Below is a small trained network, with its code and all its weights. Each question gives an input and a class and asks what happens when units are switched off, that is, made to give their printed mean instead of their output.

import numpy as np


def w(rows, s, z=0):
    codes = np.array(rows[::2]) - 128.0
    scale = np.full(codes.shape[1], s)
    scale[-1] = z or s
    return codes * scale


def norm(h):
    return h / np.sqrt((h * h).mean(-1, keepdims=True) + 1e-5)


def f(y):
    return y / 2 * (1 + np.tanh(0.7978845608 * (y + 0.044715 * y**3)))


def log_softmax(a):
    a = a - a.max(-1, keepdims=True)
    return a - np.log(np.exp(a).sum(-1, keepdims=True))


def net(x, mask):
    res = np.array(x, float).reshape(1, 4) / 4 @ E
    u = 0
    for l in range(3):
        y = f(norm(res) @ A[l][:, :-1].T + A[l][:, -1])
        res = res + np.where(mask[u : u + 4], y, B[l][:, -1]) @ B[l][:, :-1]
        u += 4
    return log_softmax(norm(res)[-1] @ U[:, :-1].T + U[:, -1])


A, B = {}, {}
E = w([
[161,140,148,12,160,19,139],'x0',
[137,22,239,143,139,106,108],'x1',
[201,132,128,210,254,174,117],'x2',
[131,128,126,126,125,128,121],'x3',
],0.0026)
A[0] = w([
[120,54,202,200,76,145,135,4],'L0N1',
[64,41,238,118,72,126,129,26],'L0N2',
[56,108,116,142,2,193,149,41],'L0N3',
[137,19,208,117,164,125,134,71],'L0N4',
],0.0062,0.002)
B[0] = w([
[83,33,107,77,224,190,146,206],'L0N1',
[173,26,7,99,47,102,161,254],'L0N2',
[51,248,62,196,162,47,63,242],'L0N3',
[154,149,254,174,185,94,48,237],'L0N4',
],0.0051,0.0039)
A[1] = w([
[52,222,119,44,32,143,182,76],'L1N1',
[191,189,120,68,207,82,165,1],'L1N2',
[171,255,89,184,138,171,143,164],'L1N3',
[223,126,166,55,29,84,95,174],'L1N4',
],0.0072,0.0012)
B[1] = w([
[181,155,226,144,243,160,38,213],'L1N1',
[132,99,74,76,155,128,2,176],'L1N2',
[81,108,109,172,19,75,217,253],'L1N3',
[124,79,193,160,149,77,254,209],'L1N4',
],0.0055,0.005)
A[2] = w([
[138,81,154,123,163,142,145,107],'L2N1',
[116,99,153,128,132,253,133,59],'L2N2',
[136,117,115,135,67,204,186,48],'L2N3',
[120,81,33,63,105,165,80,5],'L2N4',
],0.014,0.0013)
B[2] = w([
[108,200,89,109,113,158,123,252],'L2N1',
[79,171,106,190,66,59,142,180],'L2N2',
[211,122,153,107,164,235,127,181],'L2N3',
[124,6,92,106,122,140,30,228],'L2N4',
],0.011,0.0047)
U = w([
[41,205,93,203,82,97,129,149],'0',
[113,12,71,107,111,116,63,220],'1',
[168,176,199,75,221,115,86,147],'2',
[129,69,154,73,91,59,254,9],'3',
[202,112,128,153,106,223,202,98],'4',
],0.0099,0.0012)

Each question gives the input, the list of numbers given to net, and the class t.
The units are the neurons (one row each of A and B). Each row of codes is followed by its name. A weight is (code - 128) times the scale printed after its matrix; where a second scale follows, it is the last column's (A, B and U).
mask holds one flag per neuron, layer by layer. A switched-off neuron (its flag False) gives its mean, the last column of its row in B, instead of its output. The means were averaged over made-up inputs and are rounded, as every weight is.
A unit's drop is (log p(t) with every unit on - log p(t) with that unit switched off) / (log p(t) with every unit on - log p(t) with every unit switched off).
The circuit of an input: a set's keep is (log p(t) with only the set's units on - log p(t) with every unit switched off) / (log p(t) with every unit on - log p(t) with every unit switched off). Starting from all 12 units, units are removed one at a time, each time the one whose removal leaves the highest keep (on an exact tie, the one counted first), for as long as the keep stays at least 0.8.
circuit, biggest first: the units of the circuit, biggest drop first
most important unit: the unit with the biggest drop
k most important neurons: the k neurons with the biggest drops, biggest first
top k neurons in layer l: the k neurons of layer l with the biggest drops, biggest first
drop of u: that unit's drop, to one decimal
input [2,7,-6,7], class 3: 2 most important neurons	(L1N4 L0N4)
input [4,6,-7,-5], class 3: circuit, biggest first	(L1N4)
input [6,8,3,8], class 2: 2 most important neurons	(L0N4 L1N3)
input [0,-2,8,1], class 4: 4 most important neurons	(L1N3 L0N1 L0N4 L0N3)
input [3,-7,0,8], class 2: 3 most important neurons	(L1N1 L0N1 L0N4)
input [-7,-8,1,-3], class 4: circuit, biggest first	(L2N3 L1N3)
input [6,-7,8,-1], class 1: circuit, biggest first	(L1N2 L2N4)
input [1,2,-8,-7], class 3: top 3 neurons in layer 2	(L2N4 L2N1 L2N2)
input [8,6,-1,-1], class 3: top 2 neurons in layer 0	(L0N3 L0N2)
input [-1,8,4,1], class 0: top 2 neurons in layer 0	(L0N1 L0N3)
input [1,7,0,-8], class 3: top 3 neurons in layer 1	(L1N1 L1N2 L1N4)
input [-6,0,8,7], class 4: 3 most important neurons	(L2N3 L0N4 L1N1)
input [6,0,-3,-4], class 2: top 2 neurons in layer 0	(L0N2 L0N4)
input [-6,1,1,-4], class 0: 4 most important neurons	(L0N2 L0N1 L1N2 L2N2)
input [3,7,1,-8], class 2: 4 most important neurons	(L0N4 L1N3 L2N4 L2N1)
input [3,-8,-2,-5], class 2: 2 most important neurons	(L1N1 L0N3)
input [-1,7,5,-4], class 0: 2 most important neurons	(L2N2 L0N3)
input [8,-4,0,-2], class 2: top neuron in layer 0	(L0N1)
input [-7,3,1,5], class 0: 2 most important neurons	(L2N2 L1N2)
input [0,-2,-5,-3], class 0: most important unit	L0N3
input [5,5,-1,-2], class 3: top 2 neurons in layer 0	(L0N2 L0N3)
input [-5,7,3,-3], class 0: 2 most important neurons	(L2N2 L0N4)
input [-7,8,1,1], class 0: 3 most important neurons	(L2N2 L0N4 L1N2)
input [4,7,-7,1], class 3: 2 most important neurons	(L1N4 L2N4)
input [-3,-6,2,-3], class 4: drop of L2N3	0.6
